Each row is followed by its class.
-2; -182; 316; 139; 263; 119; 248; 406; 499; 184; 46; 129; 32; 106; 214; -353; -106; -61; -161; -86; 28; -7; -91; 96; -36; -26; -94; 33; -41; 55; 39; -2 -> nas
-374; -211; 98; 240; -259; 230; -237; 339; 295; 28; 59; 248; 466; 355; 439; 139; 264; -53; 100; 141; 127; -155; -409; -23; 181; 38; -16; 148; -11; 115; -349; -17 -> soz
-401; -168; -94; -86; -196; 29; -5; -98; -88; -190; 84; 67; 284; 198; 17; -24; -148; -46; -143; 344; -66; 159; 175; 131; -241; -606; 205; 41; 124; -295; -171; 90 -> soz
189; 29; -98; -173; -205; -73; -126; -75; 171; 97; -67; 48; -274; 3; -99; 255; 70; -216; 14; 111; 164; -146; -32; -321; 247; -128; -260; 34; -110; 333; 96; -210 -> marok
-62; -209; -115; 81; 601; 105; 213; -67; -266; -168; -111; 41; 125; -118; -53; -211; -332; 8; -107; -133; -317; 136; 17; 57; -238; -84; 308; 101; -273; -207; 200; 98 -> vuviv
228; 132; -47; -24; 82; 121; -39; -413; -162; -217; 8; -379; -44; -322; -75; 95; 229; 223; 85; 50; -368; 153; 81; -594; 259; -353; 288; 179; -238; 167; 8; -12 -> segom
9; 113; -113; -263; 33; -39; 371; -64; -408; 409; 96; 40; -22; -260; -357; -130; -278; -26; 6; 120; -53; 234; 286; 417; -177; 58; 17; 142; -41; -10; 183; -111 -> mis
-12; -66; -163; -173; 125; 382; 162; -69; 94; -154; -2; 110; -474; -187; -177; 171; 127; -85; 10; -64; -70; 193; -122; -646; 369; -301; 115; 86; -478; 105; 493; -401 -> nas
-238; -1; -280; 299; -632; -250; -93; 160; -308; -433; -121; 123; -384; -182; -504; 43; -215; 180; 125; 105; -73; -524; 120; -143; 217; -196; -501; -21; 218; 531; -54; 393 -> segom
121; 1; -23; -129; 41; -48; -251; -232; 473; -96; -72; -12; -147; 93; -146; 138; 34; -137; 180; 275; 203; -409; -404; -385; 181; -282; -86; -175; -262; 242; 70; -73 -> Gozam
-87; -172; -151; -164; 103; -158; -6; 195; 39; -47; -41; -139; -249; 2; -165; -83; -51; 42; 237; -55; 115; -271; -181; 62; -49; -247; -268; 82; -95; 205; 207; -85 -> soz
-93; -56; 4; 425; 220; -307; -254; 388; -303; -40; 232; -141; 317; -103; 121; 208; 83; 304; -164; -225; -246; -252; 185; -337; 64; 63; 7; 287; -69; -184; -7; 260 -> Gozam
144; 68; 52; -38; 442; 136; 163; -656; 194; 68; 171; 67; -19; -119; -459; 73; 66; -95; -37; -8; 49; -385; 30; 128; -357; -3; 520; -147; -113; 65; 69; 44 -> bizo
249; -32; -68; -109; -127; -65; -169; -118; 18; 7; -126; 30; -291; -25; -66; 303; 118; -124; 5; 81; 122; -105; 107; -276; 234; -44; -221; -89; -76; 250; 54; -194 -> vuviv
207; -67; -148; -169; -181; -18; -184; -62; -34; -19; -110; 91; -286; -37; -119; 251; 93; -144; 69; 58; 82; -160; -10; -268; 253; -115; -142; 34; -146; 310; 144; -209 -> marok
-89; 23; 106; -126; 747; 72; 59; -380; 250; 130; -52; 7; -19; 147; -46; 194; -27; -283; -62; -129; -20; 36; -21; 36; -236; 4; 39; -446; -159; -18; -28; 115 -> baz
90; 118; -493; -615; 240; 9; 182; -362; -559; 57; 3; 122; 64; 106; -150; 571; -259; -662; 17; 90; -51; -195; 389; 117; -307; -43; 111; -248; -196; -402; 482; 343 -> Gozam
267; 24; -78; -181; 372; 56; 172; -263; -461; 208; 62; -37; 150; 29; -94; -233; -96; 45; -83; -425; -288; 18; 198; 284; -218; -10; 155; -18; -29; 100; 38; 331 -> mis
-176; -435; 161; -84; -136; -363; -21; 636; 105; -104; 250; 404; 261; 138; 368; -71; -18; -99; 576; 155; 23; 348; -329; 233; -224; 231; 136; 101; -346; -114; -204; -765 -> nas
118; 21; -140; -216; -132; -37; -182; -136; 89; -31; -89; 16; -254; 13; -165; 200; 84; -178; 19; 39; 83; -134; 4; -213; 169; -124; -159; -1; -90; 206; 62; -177 -> marok
251; -89; -110; -125; -285; 57; -127; -76; 42; 5; -97; 15; -343; -35; -202; 197; 54; -188; 10; 125; 114; -191; 82; -246; 308; -266; -241; 6; -30; 407; 101; -186 -> suv
184; -251; -389; -256; 10; -117; 397; -153; -305; 145; 12; 294; -364; -4; -470; 17; -452; -319; -119; -233; 101; -441; -31; 91; -302; -272; -217; -49; 28; 279; 371; 337 -> mis
147; 67; -35; 41; -215; -140; -238; 14; -15; -10; -153; 12; -109; 0; 16; 145; 209; 52; 51; 11; 139; -79; -6; -293; 245; 91; -273; 25; -65; 215; -42; -104 -> sof
-171; 96; -148; 16; -271; 297; 6; -128; 140; 199; -188; -23; -72; 195; 10; 169; 98; -18; -206; -37; 286; -97; 24; -120; 413; 32; -387; -167; 249; 45; 30; 225 -> segom
-91; 83; -99; 188; -321; -276; 207; 249; -93; -164; -116; 444; -386; -36; 49; 139; 134; -84; 201; 190; 176; -133; 54; 17; -151; 325; -90; 90; -5; 63; 67; -173 -> bizo
13; -226; -349; -264; -609; 542; 151; 66; 224; 153; 31; 441; -318; -109; -785; -103; -253; -339; -390; -281; 218; -264; 10; 356; -106; -277; 33; 321; 56; 306; 280; -80 -> mis
-224; -135; -12; -76; -47; 302; -216; 158; 158; -138; 110; 143; 179; 41; -12; 216; 26; -202; -39; 315; -66; -287; -359; -264; 247; -293; -73; 43; -286; 202; 134; 18 -> soz
-188; -182; 11; -115; -13; 73; -509; 22; 250; -93; -45; 171; 308; 239; 76; 296; 177; -104; 123; -55; 68; -150; -336; -283; -87; -109; 177; 127; -180; 74; -163; 15 -> sof
-173; -140; 119; -79; -446; -169; -311; 159; -46; -419; 0; 94; 12; 74; 43; -146; 490; 411; 327; 196; -121; 170; 208; 290; 26; -92; 181; -156; 25; -299; -541; -381 -> mubi
114; -55; -39; -170; -174; 117; -178; -96; 160; -51; -120; 34; -288; -22; -144; 244; 73; -226; -2; 144; 74; -92; 32; -251; 324; -154; -191; -94; -44; 268; 62; -171 -> baz
9; -81; 221; 83; 188; -166; -57; 125; -161; -169; 60; -45; 192; -142; 51; -201; -99; 120; 9; 137; -248; 207; 173; 422; -274; 127; 172; -132; 32; -220; -232; -72 -> bizo
-235; -150; -104; 65; -254; 227; -235; 22; -23; -49; 137; 203; 223; 245; 323; 559; 264; -92; -175; 162; -6; -268; -329; -400; 186; -382; -124; -43; -83; 227; -83; 377 -> nas
127; -221; -180; -109; 334; -174; 361; -141; -251; 210; 138; -285; -45; -95; -170; 224; -437; -249; 100; -127; -24; -61; 216; -317; 28; -270; -140; -161; -5; -116; 179; 159 -> sof
-233; -488; 114; 476; 140; -241; 111; 569; -138; -345; 25; 233; 36; -103; -65; -119; -119; 64; 112; -204; 9; -193; -48; 153; -178; 402; -29; -166; -46; -405; -167; -153 -> mis
-327; 212; 104; 60; 517; -270; -56; -345; 215; 73; 129; -281; 173; -67; 94; 285; -6; 197; -167; 197; -18; 182; -109; -235; -315; -49; 102; -124; 77; -415; -101; 202 -> sof
230; 86; -301; -421; -48; 465; 401; -214; -398; 242; -9; 162; -207; -157; -422; 54; -293; -351; -331; -91; -114; 16; 471; 594; -340; -273; 239; -113; 62; -104; 331; 346 -> soz
411; -133; -445; -242; 15; -91; -409; -311; -88; -133; 172; -41; -537; -570; -710; 881; -144; 171; -360; 179; -23; -689; 215; -158; 59; -485; 41; -216; -205; 96; 667; 207 -> mubi
252; -107; -124; -64; -201; 86; -67; -37; 17; 56; -10; 10; -227; -69; -163; 190; 22; -98; -85; 27; 89; -213; 20; -234; 320; -186; -260; 16; -70; 374; 206; -100 -> suv
-180; 164; 182; 592; -333; 401; 76; 326; 585; -480; -437; 9; -141; -136; -251; -504; -86; 45; -75; 13; 193; -307; -146; 275; 230; 394; -263; -271; 83; -39; -137; 172 -> segom
23; -85; -214; -170; -209; 310; -107; -59; -107; 363; 123; 56; -135; -38; -95; 519; 114; -105; -463; -154; 5; 200; 141; -589; 554; -310; -267; 86; -75; 168; 182; -115 -> marok
-261; 398; -59; -196; 18; 386; 280; -726; 575; -159; -141; 52; -336; 131; -390; 50; 176; -334; 100; 636; 128; -262; 178; 123; -196; -633; 351; -341; -78; -21; -164; 97 -> soz
25; -127; 25; 305; -6; 101; -478; 354; 148; -413; -81; 142; 61; -171; 10; 401; 65; 96; -174; 26; -97; -157; -77; -523; 330; -79; -149; -145; -498; 91; 177; -12 -> soz
-184; -113; 137; 34; -128; 359; -124; -42; 107; -50; 271; 182; 157; 108; 28; 453; 126; -71; -52; 39; -139; -101; 4; -418; 210; -415; 88; -286; -108; 214; -89; 266 -> Kal
-387; 52; -420; 155; -449; 170; -193; 234; 17; -86; -88; 308; -331; -284; -749; 292; -462; 9; 66; 430; 181; -357; 55; 422; 335; -19; -128; -182; -142; -18; 218; -127 -> mubi
-415; -107; 403; 213; -208; 102; -188; 108; 329; -464; 218; 474; 341; 8; -75; -186; 327; 185; 130; 558; -171; -261; -402; -39; -194; -185; 405; 31; -275; 154; -359; -92 -> bizo
-497; 441; -171; -315; -585; 327; -118; 222; 396; -77; -445; 67; -218; 369; 182; 283; -71; -732; -90; 606; 373; 281; -378; -203; 268; -113; -473; -289; 9; -508; -124; -40 -> segom
126; -423; -339; -415; 253; -97; 135; -210; -652; -34; 337; 206; -75; 56; 24; 243; -341; -256; -118; 97; -440; 78; 112; -116; -121; -669; 190; 2; -137; 72; 298; 20 -> vuviv
-203; 97; -134; -404; -390; 145; -162; -227; 26; -16; -7; 397; 97; 125; -250; 299; 18; -368; 29; 452; 108; -238; -269; 73; -204; -161; 69; -50; -104; 98; -68; 120 -> mis
206; -64; -63; -101; -155; 19; -197; -174; 140; -46; -154; -5; -355; 11; -53; 185; 90; -111; -16; 70; 81; -51; 128; -211; 280; -162; -165; -71; 78; 291; -48; -154 -> nas
-142; 152; 18; 51; 51; 469; 212; -375; 582; 76; 37; -89; -170; -80; -440; -372; -334; -167; -359; 3; 33; 134; -152; 365; -26; -136; 71; -68; 249; 115; -44; -60 -> suv
-235; 230; 232; 45; -387; -26; 140; -130; 219; 152; -24; 113; 99; -138; -488; -375; 185; 193; 171; 583; 428; -154; -396; 355; -157; 144; -18; -11; -105; 31; -239; -330 -> suv
238; -28; -85; -215; -72; -94; -191; -134; 27; -21; -134; 12; -274; -29; -75; 215; 146; -55; 66; 37; 23; -62; 101; -361; 267; -103; -210; -5; -108; 256; 35; -168 -> Kal
-291; -52; -421; 56; -96; 97; -29; 222; -261; -133; -305; 66; -493; -175; -273; 340; -271; -253; 11; -37; 104; 181; 24; 131; 228; 335; -284; -228; 44; -411; 34; -250 -> mis
-264; 7; 67; 93; 139; 136; 33; 98; 269; -116; 95; -142; 44; 107; 119; 133; 32; -161; 142; -55; 13; -108; -166; -112; 55; 17; -21; -127; -4; -104; -82; 70 -> nas
-3; 313; 55; 252; 50; 13; 31; -76; -286; 120; -7; -129; 20; -71; -85; -33; 230; 342; 11; -303; 98; 73; -41; -388; 222; 143; -101; 19; -220; 118; 127; 40 -> Kal
-63; -122; 17; -35; 286; -364; -60; -48; 24; 307; 211; 24; -116; 59; -92; 411; 156; 80; -156; -281; 412; -293; -263; -232; -203; 152; -375; -234; 30; 11; 244; 41 -> sof
-78; -79; -190; -127; 75; 241; 270; -385; -300; -135; 52; 237; 94; 89; -454; -113; -402; -411; 0; 0; -86; -260; 28; 265; -230; -343; 142; -222; -157; 281; 211; 292 -> baz
153; 45; -102; -148; -146; 94; -170; -84; 71; 22; -149; 37; -280; -14; -110; 245; 136; -200; 31; 112; 124; -141; -25; -270; 296; -77; -198; -81; -100; 223; 97; -110 -> Gozam
202; -62; 10; -199; -459; -401; -83; 243; -209; 234; -506; 95; -184; -71; -167; 303; 39; -128; 378; 271; 566; -165; -18; -16; 0; 276; -679; -314; -139; 156; -167; -42 -> nas
164; 69; -117; -206; -86; 24; -197; -192; 46; 58; -150; 14; -242; 12; -53; 269; 139; -154; -41; 122; 99; -20; 47; -302; 196; -158; -119; -20; -77; 163; 104; -100 -> Gozam
-21; 277; -177; -599; 37; -30; -47; -547; -24; 31; 87; 65; -14; 107; -286; 244; -289; -470; 58; 370; -49; 45; -61; -44; -253; -456; 171; -164; -178; 32; 157; 68 -> mubi
-296; -171; 116; -310; -275; 279; -221; 246; 134; -122; 176; 223; 285; 273; -134; -18; -147; -464; 265; 330; -39; -220; -374; -138; -6; -630; 92; 77; -340; 333; 13; -41 -> mis
48; -47; 114; 111; -231; 39; -106; 341; -223; 95; 134; 141; 63; 3; -330; 163; -388; -259; 161; -6; 171; -338; 79; 477; -180; -170; -230; -542; -118; 377; 105; 286 -> sof
165; 177; -133; 34; -196; -49; -266; -96; -228; -89; 13; 143; -51; -83; -141; 233; -107; 54; -305; 155; -120; 237; 290; -483; 446; -154; -124; -93; -320; 1; 171; -208 -> vuviv
-33; -37; -49; -88; 558; -356; 356; -394; 407; 159; 130; -338; -222; -49; -57; 46; -23; 27; 34; -29; 169; -160; -194; -460; -14; -91; -328; 18; 35; 116; 181; -90 -> soz
-391; 73; 439; 489; 78; 46; 72; -62; 4; 157; -75; -241; 128; 143; -25; 143; 280; 165; 121; -194; 370; -97; -70; -182; -112; 96; -46; -471; 275; -176; -480; 368 -> baz
-131; -44; -107; -221; 208; 291; 213; 42; 406; 202; 319; -74; -108; -204; -406; -81; -284; 21; -237; 18; -15; 34; -199; -130; 296; -313; -169; -1; -294; 44; 468; -247 -> soz
147; 102; 260; 259; -187; -101; -22; 59; 146; -106; -289; -66; 16; -86; 197; -123; 316; 352; 273; 85; 34; 423; 77; -499; 537; 298; -310; -184; -254; 113; -318; -375 -> suv
238; -99; -133; -302; -320; -27; -175; 22; 115; 44; -158; 151; -322; 36; -123; 215; 42; -296; 106; 152; 177; -164; 19; -157; 230; -172; -208; 58; -90; 312; 113; -267 -> mubi
134; -199; 71; -382; 188; -93; 317; 172; 472; 553; 116; 86; -240; 78; 109; 120; 186; -141; -204; -206; 246; -87; -229; -499; 80; -23; -452; 184; -34; 165; 292; -114 -> segom
-136; -133; 155; 291; 381; -341; -372; 138; -33; 44; 75; -212; -24; 9; 206; 570; 225; 222; 11; -138; 64; -223; 27; -437; 5; 115; -81; -82; 105; -134; -119; 101 -> vuviv
-145; -111; 77; 71; 452; -68; 225; -56; 187; 308; 366; -421; 237; -26; 23; -242; -156; 139; -52; -76; -10; -106; -539; 25; -96; -199; 1; 140; 54; -21; 13; 62 -> segom
-430; 292; -25; 3; -162; 363; 80; -175; 899; -233; -293; 374; -283; 160; -300; 8; -119; -465; 216; 552; 202; 65; -15; 300; 110; 81; 2; -499; -180; -76; -325; -336 -> bizo
-373; 118; 90; -212; 6; -4; -295; -70; 269; -139; 15; 247; 289; 97; -29; 193; 94; 27; 415; 460; -58; -14; -329; -245; 38; -107; 47; -51; -437; 283; -85; -104 -> soz
220; 91; -415; -200; -401; 245; 257; 138; 127; -78; 34; 484; -433; 238; -349; -136; -442; -667; -226; -160; 162; -176; -185; 220; 97; -61; -163; -346; -180; -151; 243; -123 -> bizo
-34; -376; -5; -221; -122; 100; -34; -166; 145; -532; -108; 389; 3; 182; -132; -59; -3; -258; 204; 142; -169; -5; -61; -117; -321; -616; 358; -247; -328; 80; -212; -41 -> segom
-257; 194; 14; -36; -126; -132; -36; -369; -295; 267; -307; 231; -175; -16; -139; 186; 476; 424; -470; 128; 270; 102; 84; -76; -175; 133; -369; -84; 234; 18; -166; 254 -> vuviv
